Below are the code and all the weights of a small trained network. Each question names an input and a target symbol and asks about switching units off, where a switched-off unit gives its printed mean instead of its output.

import numpy as np


def w(rows, s, z=0):
    codes = np.array(rows[::2]) - 128.0
    scale = np.full(codes.shape[1], s)
    scale[-1] = z or s
    return codes * scale


def norm(h):
    return h / np.sqrt((h * h).mean(-1, keepdims=True) + 1e-5)


def f(y):
    return y / 2 * (1 + np.tanh(0.7978845608 * (y + 0.044715 * y**3)))


def softmax(a):
    e = np.exp(a - a.max(-1, keepdims=True))
    return e / e.sum(-1, keepdims=True)


def log_softmax(a):
    a = a - a.max(-1, keepdims=True)
    return a - np.log(np.exp(a).sum(-1, keepdims=True))


def net(x, mask):
    ids = ['ΘΞΣαδεη'.index(c) for c in x.split()]
    T = len(ids)
    res = E[ids] + P[:T]
    u = 0
    for l in range(2):
        r = norm(res)
        for j in range(2):
            rows = slice(2 * j, 2 * j + 2)
            q, k, v = (r @ M[l][rows].T for M in (Q, K, V))
            z = softmax(np.where(np.tri(T) > 0, q @ k.T / 2**0.5, -1e9)) @ v
            o = O[l][rows]
            res = res + np.where(mask[u + j], z, o[:, -1]) @ o[:, :-1]
        u += 2
        y = f(norm(res) @ A[l][:, :-1].T + A[l][:, -1])
        res = res + np.where(mask[u : u + 16], y, B[l][:, -1]) @ B[l][:, :-1]
        u += 16
    return log_softmax(norm(res)[-1] @ U[:, :-1].T + U[:, -1])


Q, K, V, O, A, B = {}, {}, {}, {}, {}, {}
E = w([
[177,199,87,152,137,20,125,90,51,110,154,164],'Θ',
[79,132,136,119,121,115,247,152,24,105,158,124],'Ξ',
[66,168,182,155,186,134,162,2,95,84,154,176],'Σ',
[129,163,89,124,96,176,252,90,107,180,89,135],'α',
[76,99,90,206,84,151,131,200,129,168,136,183],'δ',
[166,117,146,136,84,239,90,160,129,114,201,101],'ε',
[157,84,196,171,69,128,109,148,142,155,99,56],'η',
],0.00089)
P = w([
[166,87,81,198,151,179,160,137,53,2,46,138],'0',
[162,99,120,199,117,160,165,115,76,73,110,150],'1',
[159,83,127,181,123,150,146,127,96,108,136,148],'2',
[130,139,138,166,86,138,151,110,93,139,159,144],'3',
[118,154,155,143,83,130,139,112,112,161,165,148],'4',
[94,177,151,128,107,117,137,132,146,191,184,141],'5',
[85,200,155,104,109,107,135,136,148,211,188,135],'6',
[75,218,180,86,85,74,143,144,173,228,186,122],'7',
],0.00089)
Q[0] = w([
[208,11,55,54,227,216,18,128,230,17,38,81],'0.h1',
[157,151,146,28,115,138,82,175,165,106,147,48],'0.h1',
[152,145,169,240,55,163,176,113,48,154,205,176],'0.h2',
[203,3,33,193,225,202,35,175,165,23,45,131],'0.h2',
],0.0041)
K[0] = w([
[161,63,38,196,127,133,177,145,15,43,51,142],'0.h1',
[70,159,53,193,196,38,212,92,39,124,79,225],'0.h1',
[147,74,213,178,46,79,48,175,199,212,114,46],'0.h2',
[192,77,76,171,156,196,158,91,47,4,50,125],'0.h2',
],0.0038)
V[0] = w([
[87,97,147,119,208,108,97,15,159,98,105,189],'0.h1',
[172,130,193,129,109,246,89,104,120,120,152,68],'0.h1',
[99,101,35,194,109,249,62,200,152,123,175,223],'0.h2',
[139,155,63,102,186,169,198,37,72,86,159,195],'0.h2',
],0.0015)
O[0] = w([
[128,205,117,159,185,116,168,106,121,191,101,218,1],'0.h1',
[192,156,133,142,203,194,47,205,196,86,192,106,201],'0.h1',
[112,90,220,162,177,59,62,251,193,166,40,93,192],'0.h2',
[130,181,187,42,35,97,158,165,155,114,139,181,110],'0.h2',
],0.0014,0.0012)
A[0] = w([
[152,77,97,134,195,217,96,91,126,127,198,88,84],'0.n1',
[92,176,94,153,172,90,111,122,143,164,148,160,142],'0.n2',
[131,134,145,127,131,124,126,137,131,140,130,117,96],'0.n3',
[131,153,102,143,131,119,134,133,143,118,133,116,77],'0.n4',
[121,144,123,117,128,141,116,135,119,126,124,124,146],'0.n5',
[96,174,228,48,77,50,154,125,152,174,32,169,70],'0.n6',
[131,143,125,129,121,121,135,129,138,134,124,113,106],'0.n7',
[120,116,124,136,218,65,39,119,155,106,93,96,73],'0.n8',
[141,98,153,123,109,137,104,122,126,136,145,145,157],'0.n9',
[118,137,212,58,128,83,73,221,250,127,79,174,1],'0.n10',
[132,99,172,111,166,117,100,106,129,118,149,120,93],'0.n11',
[132,106,126,29,78,135,105,126,118,105,131,162,54],'0.n12',
[121,124,128,140,118,128,127,129,128,125,136,134,107],'0.n13',
[138,120,100,117,107,163,163,109,117,143,108,108,197],'0.n14',
[138,128,131,128,188,94,72,111,137,96,134,115,94],'0.n15',
[134,69,151,171,225,157,115,186,142,158,121,10,141],'0.n16',
],0.002,0.00085)
B[0] = w([
[67,147,79,128,107,72,134,153,144,140,56,143,170],'0.n1',
[198,106,128,122,184,132,55,101,115,108,89,91,136],'0.n2',
[131,136,125,141,121,122,121,117,113,135,132,142,125],'0.n3',
[136,113,147,129,112,139,105,110,118,135,124,139,115],'0.n4',
[130,113,133,137,126,114,140,124,141,118,131,134,131],'0.n5',
[49,96,51,148,112,108,80,159,137,97,77,150,129],'0.n6',
[137,117,125,137,127,125,123,120,129,129,134,142,123],'0.n7',
[138,168,161,104,160,130,111,27,88,107,142,126,86],'0.n8',
[115,159,109,140,158,101,178,136,138,126,104,116,150],'0.n9',
[115,231,109,68,45,112,185,115,152,121,134,115,88],'0.n10',
[116,189,115,134,136,93,121,106,102,112,139,135,111],'0.n11',
[92,158,115,119,115,138,158,90,141,107,145,145,76],'0.n12',
[131,135,142,123,137,122,141,127,124,132,112,115,132],'0.n13',
[117,90,127,126,121,169,155,172,179,158,159,121,155],'0.n14',
[124,158,148,119,138,101,94,79,96,96,127,117,103],'0.n15',
[111,147,64,134,92,170,254,122,106,127,152,148,253],'0.n16',
],0.0016,0.0012)
Q[1] = w([
[198,117,203,30,219,58,6,13,127,4,42,181],'1.h1',
[159,245,102,222,86,56,162,90,59,209,191,220],'1.h1',
[108,140,186,118,111,62,144,106,30,78,159,196],'1.h2',
[15,239,123,100,19,84,243,52,25,207,251,244],'1.h2',
],0.0039)
K[1] = w([
[136,3,146,180,48,235,234,246,169,70,74,53],'1.h1',
[21,149,136,68,184,167,155,74,164,223,187,90],'1.h1',
[83,121,61,97,43,169,145,162,202,246,116,84],'1.h2',
[94,189,53,78,103,121,111,75,180,249,160,89],'1.h2',
],0.004)
V[1] = w([
[190,220,150,208,163,60,82,6,123,27,64,234],'1.h1',
[18,105,229,134,185,215,160,93,169,112,137,135],'1.h1',
[177,65,104,86,69,198,149,162,220,139,2,140],'1.h2',
[159,100,133,141,181,225,154,169,156,190,110,107],'1.h2',
],0.0013)
O[1] = w([
[146,187,145,128,199,85,49,29,124,103,103,147,248],'1.h1',
[9,141,196,168,138,222,192,100,182,119,129,133,62],'1.h1',
[111,137,58,104,93,201,99,89,195,229,129,111,136],'1.h2',
[179,113,121,94,134,141,90,119,179,224,99,190,133],'1.h2',
],0.0015)
A[1] = w([
[121,172,135,169,200,131,64,159,119,77,148,131,50],'1.n1',
[162,178,193,65,87,174,120,165,217,118,158,117,137],'1.n2',
[115,119,96,32,75,174,198,73,137,160,130,223,44],'1.n3',
[157,63,100,192,202,170,81,99,126,174,126,46,154],'1.n4',
[143,133,154,106,182,145,176,131,107,94,160,159,169],'1.n5',
[159,75,68,135,48,145,110,152,179,149,117,109,11],'1.n6',
[149,81,88,124,98,167,179,198,124,66,92,127,162],'1.n7',
[152,184,244,81,117,100,109,193,175,110,92,157,201],'1.n8',
[194,118,33,120,111,95,78,153,114,110,93,51,37],'1.n9',
[160,139,140,136,118,90,128,133,101,145,145,169,117],'1.n10',
[123,116,133,178,113,143,126,163,146,187,180,102,254],'1.n11',
[35,127,180,172,158,228,147,106,214,101,84,88,113],'1.n12',
[168,177,133,145,202,154,57,111,196,173,89,161,40],'1.n13',
[104,137,128,98,159,118,132,134,120,179,170,131,145],'1.n14',
[97,122,117,156,125,185,66,102,186,131,91,56,94],'1.n15',
[50,72,143,122,97,73,95,148,146,172,5,189,93],'1.n16',
],0.0026,0.0008)
B[1] = w([
[178,134,112,122,119,184,182,27,173,190,128,94,170],'1.n1',
[145,193,107,152,172,87,92,106,99,39,93,93,138],'1.n2',
[202,187,48,84,81,121,166,8,143,96,92,122,114],'1.n3',
[147,178,125,213,141,66,175,33,52,104,121,100,217],'1.n4',
[113,176,97,192,150,71,113,100,106,138,100,79,149],'1.n5',
[166,134,147,118,171,106,50,116,144,180,136,130,143],'1.n6',
[98,118,135,45,125,68,83,111,131,156,200,124,173],'1.n7',
[127,207,79,112,124,127,47,162,144,45,78,133,160],'1.n8',
[199,76,106,103,100,129,77,170,148,211,186,33,199],'1.n9',
[88,151,113,126,156,176,139,103,184,115,76,83,189],'1.n10',
[155,124,155,106,184,94,82,78,101,65,82,115,247],'1.n11',
[105,83,207,96,205,211,128,155,224,191,147,158,154],'1.n12',
[100,50,126,74,43,98,171,229,70,116,206,105,112],'1.n13',
[179,92,119,161,113,151,103,125,149,92,41,155,144],'1.n14',
[88,172,198,161,197,122,196,96,108,117,134,198,108],'1.n15',
[106,143,57,253,119,49,78,103,64,138,59,174,127],'1.n16',
],0.0016,0.0015)
U = w([
[220,187,17,157,57,8,76,81,24,69,117,75,248],'Θ',
[23,28,141,8,30,109,244,218,55,32,216,147,25],'Ξ',
[11,230,194,203,206,177,206,41,163,54,48,223,149],'Σ',
[187,112,41,4,35,215,165,43,237,225,79,216,56],'α',
[38,41,123,214,124,85,17,254,148,221,49,216,68],'δ',
[172,198,194,42,181,215,32,245,245,58,164,61,74],'ε',
[183,11,207,190,213,182,196,77,99,239,224,40,152],'η',
],0.0035,0.0018)

Each question gives the input, a string of symbols that net reads in full, and the target symbol t.
The units are the heads (2 rows each of Q, K, V and O) and the neurons (one row each of A and B). Each row of codes is followed by its name. A weight is (code - 128) times the scale printed after its matrix; where a second scale follows, it is the last column's (O, A, B and U).
mask holds one flag per unit, layer by layer, with each layer's heads first. A switched-off unit (its flag False) gives its mean, the last column of its rows in O or B, instead of its output. The means were averaged over made-up inputs and are rounded, as every weight is.
A unit's drop is (log p(t) with every unit on - log p(t) with that unit switched off) / (log p(t) with every unit on - log p(t) with every unit switched off).
unit that matters most: the unit with the biggest drop
top k neurons: the k neurons with the biggest drops, biggest first
top k neurons in layer l: the k neurons of layer l with the biggest drops, biggest first
input η η α ε Ξ α Θ Θ, target α: unit that matters most => 0.h2
input Θ Σ Θ α δ Θ Θ, target δ: top 3 neurons => 0.n16; 0.n6; 1.n4
input α δ ε Ξ Θ Θ, target Ξ: top 3 neurons in layer 0 => 0.n16; 0.n2; 0.n6
input δ ε α, target α: top 3 neurons => 0.n16; 1.n3; 0.n10
input Ξ Θ Σ Ξ ε α, target Σ: top 2 neurons in layer 1 => 1.n9; 1.n2
input Θ η δ η Θ δ Σ, target δ: top 3 neurons => 0.n6; 1.n16; 1.n13
input ε Σ Θ Θ Σ η, target Σ: top 2 neurons in layer 0 => 0.n16; 0.n1
input Θ Θ α δ Θ δ Σ, target δ: top 2 neurons => 0.n6; 1.n16
input Θ Ξ Θ η Σ Θ, target η: top 2 neurons => 0.n2; 0.n16
input ε Θ δ Θ δ Ξ Ξ, target δ: top 3 neurons in layer 1 => 1.n4; 1.n3; 1.n2
input α Θ Σ η α ε, target Σ: top 2 neurons in layer 1 => 1.n9; 1.n15
input δ η η α α ε Θ α, target Θ: top 2 neurons => 1.n12; 1.n2
input η Θ Σ η Θ δ, target η: top 4 neurons in layer 1 => 1.n1; 1.n2; 1.n8; 1.n3
input Θ ε δ ε Ξ ε Θ δ, target ε: unit that matters most => 0.n10
input Ξ α Θ δ α δ ε, target Θ: top 3 neurons => 1.n12; 1.n2; 0.n16
input Θ Θ Θ ε Ξ, target ε: top 2 neurons => 1.n4; 1.n16
input Σ Σ η η ε α Θ, target ε: top 3 neurons => 0.n16; 1.n16; 1.n4
input ε η Ξ η Θ Σ Θ, target Σ: top 2 neurons => 1.n9; 1.n10
input ε η Θ Σ ε Θ ε α, target ε: top 2 neurons => 1.n4; 1.n16
input Ξ Θ Θ Σ ε Θ Σ α, target Σ: top 2 neurons => 1.n9; 0.n16
input η Σ ε Σ Θ, target ε: top 2 neurons => 0.n16; 1.n4
input Σ Θ δ η Σ η ε Σ, target η: top neuron => 0.n2
input Θ δ Θ ε η Ξ Θ Θ, target Ξ: top 4 neurons in layer 0 => 0.n16; 0.n2; 0.n6; 0.n10
input Θ Ξ Ξ δ Θ Σ Θ, target Σ: top 4 neurons => 1.n9; 1.n10; 0.n1; 1.n7
input Ξ Ξ δ Θ Θ δ δ, target Θ: top 2 neurons in layer 1 => 1.n12; 1.n16
input α Ξ η Θ δ α α, target δ: top 3 neurons in layer 0 => 0.n6; 0.n16; 0.n8
input Θ Ξ Θ ε α, target ε: top 2 neurons in layer 1 => 1.n4; 1.n16
input Ξ ε Ξ η δ Ξ ε δ, target ε: unit that matters most => 0.h1
input α δ Σ η δ, target Σ: top 2 neurons in layer 1 => 1.n9; 1.n15
input ε α Σ, target ε: top 2 neurons in layer 1 => 1.n12; 1.n4
